Here is a tiny trained network, its code and every weight. The questions are about switching its units off for an input and a class, where a switched-off unit gives its printed mean instead of its output.

import numpy as np


def w(rows, s, z=0):
    codes = np.array(rows[::2]) - 128.0
    scale = np.full(codes.shape[1], s)
    scale[-1] = z or s
    return codes * scale


def f(y):
    return y / 2 * (1 + np.tanh(0.7978845608 * (y + 0.044715 * y**3)))


def log_softmax(a):
    a = a - a.max(-1, keepdims=True)
    return a - np.log(np.exp(a).sum(-1, keepdims=True))


def net(x, mask):
    res = np.array(x, float).reshape(1, 7) / 4 @ E
    y = f(res @ A[0][:, :-1].T + A[0][:, -1])
    res = res + np.where(mask, y, B[0][:, -1]) @ B[0][:, :-1]
    return log_softmax(res[-1] @ U[:, :-1].T + U[:, -1])


A, B = {}, {}
E = w([
[72,29,148],'x0',
[60,233,159],'x1',
[134,137,126],'x2',
[126,128,129],'x3',
[61,26,2],'x4',
[127,129,129],'x5',
[165,111,113],'x6',
],0.008)
A[0] = w([
[142,136,184,142],'neuron 0',
[166,123,196,58],'neuron 1',
[132,124,138,43],'neuron 2',
[136,140,94,57],'neuron 3',
[118,110,173,23],'neuron 4',
[106,72,171,253],'neuron 5',
[152,126,129,231],'neuron 6',
[115,133,85,29],'neuron 7',
[196,65,105,244],'neuron 8',
[141,161,214,81],'neuron 9',
[182,115,119,194],'neuron 10',
[171,112,115,143],'neuron 11',
[161,205,73,82],'neuron 12',
[99,94,77,97],'neuron 13',
[253,58,65,115],'neuron 14',
[131,133,39,27],'neuron 15',
[104,37,124,218],'neuron 16',
[113,126,106,16],'neuron 17',
[86,101,85,16],'neuron 18',
[144,127,112,198],'neuron 19',
[122,164,111,8],'neuron 20',
],0.014,0.0041)
B[0] = w([
[127,56,62,183],'neuron 0',
[159,6,111,179],'neuron 1',
[189,125,157,116],'neuron 2',
[168,145,141,123],'neuron 3',
[184,112,203,126],'neuron 4',
[60,231,123,200],'neuron 5',
[132,153,60,166],'neuron 6',
[205,41,224,132],'neuron 7',
[103,222,149,240],'neuron 8',
[137,21,41,221],'neuron 9',
[59,113,108,175],'neuron 10',
[72,101,137,156],'neuron 11',
[69,137,228,171],'neuron 12',
[218,130,114,193],'neuron 13',
[40,105,179,255],'neuron 14',
[168,3,174,165],'neuron 15',
[157,200,141,247],'neuron 16',
[235,91,237,122],'neuron 17',
[227,52,153,170],'neuron 18',
[103,125,71,151],'neuron 19',
[166,94,217,124],'neuron 20',
],0.0056,0.0093)
U = w([
[68,96,90,253],'0',
[212,6,154,24],'1',
[60,122,174,151],'2',
[96,133,77,160],'3',
[85,128,109,137],'4',
[98,136,182,55],'5',
],0.011,0.003)

Each question gives the input, the list of numbers given to net, and the class t.
The units are the neurons (one row each of A and B). Each row of codes is followed by its name. A weight is (code - 128) times the scale printed after its matrix; where a second scale follows, it is the last column's (A, B and U).
mask holds one flag per neuron, in row order. A switched-off neuron (its flag False) gives its mean, the last column of its row in B, instead of its output. The means were averaged over made-up inputs and are rounded, as every weight is.
A unit's drop is (log p(t) with every unit on - log p(t) with that unit switched off) / (log p(t) with every unit on - log p(t) with every unit switched off).
The circuit of an input: a set's keep is (log p(t) with only the set's units on - log p(t) with every unit switched off) / (log p(t) with every unit on - log p(t) with every unit switched off). Starting from the 12 units with the biggest drops (on a tie, the unit counted first), units are removed one at a time, each time the one whose removal leaves the highest keep (on an exact tie, the one counted first), for as long as the keep stays at least 0.8.
units of the circuit, in order: the units of the circuit, biggest drop first
unit that matters most: the unit with the biggest drop
top k neurons: the k neurons with the biggest drops, biggest first
drop when u is switched off: that unit's drop, to one decimal
input [-7,-5,4,4,7,-4,2], class 1: top 4 neurons : neuron 15; neuron 5; neuron 7; neuron 13
input [3,2,4,-1,8,1,3], class 1: units of the circuit, in order : neuron 18; neuron 15
input [4,0,2,-1,-5,4,-4], class 1: units of the circuit, in order : neuron 8; neuron 9
input [-8,-8,8,6,5,-2,-5], class 2: units of the circuit, in order : neuron 14; neuron 8; neuron 9
input [-3,-4,-1,-5,7,-4,-3], class 1: top 2 neurons : neuron 15; neuron 18
input [-8,-1,3,1,-8,-6,-5], class 1: units of the circuit, in order : neuron 9; neuron 1
input [2,-7,2,-6,5,5,6], class 2: units of the circuit, in order : neuron 14; neuron 8
input [8,-8,-6,6,4,-8,-7], class 2: unit that matters most : neuron 5
input [8,-1,3,4,0,7,5], class 5: top 2 neurons : neuron 9; neuron 16
input [-2,7,-5,-6,-4,-6,-7], class 0: units of the circuit, in order : neuron 9; neuron 0
input [-1,-8,-3,6,-6,7,-8], class 0: top 4 neurons : neuron 18; neuron 13; neuron 15; neuron 10
input [-3,4,-6,-2,-8,7,2], class 1: top 2 neurons : neuron 9; neuron 1
input [4,-5,-1,-2,-8,6,-7], class 1: top 2 neurons : neuron 1; neuron 9
input [-5,7,1,-4,7,-6,2], class 1: unit that matters most : neuron 15
input [-8,-2,2,-1,2,-7,7], class 5: drop when neuron 0 is switched off : 0.2
input [-6,2,-7,-6,-8,8,-1], class 1: drop when neuron 5 is switched off : 0.1
input [-4,0,8,-3,-6,-3,4], class 1: drop when neuron 5 is switched off : 0.3
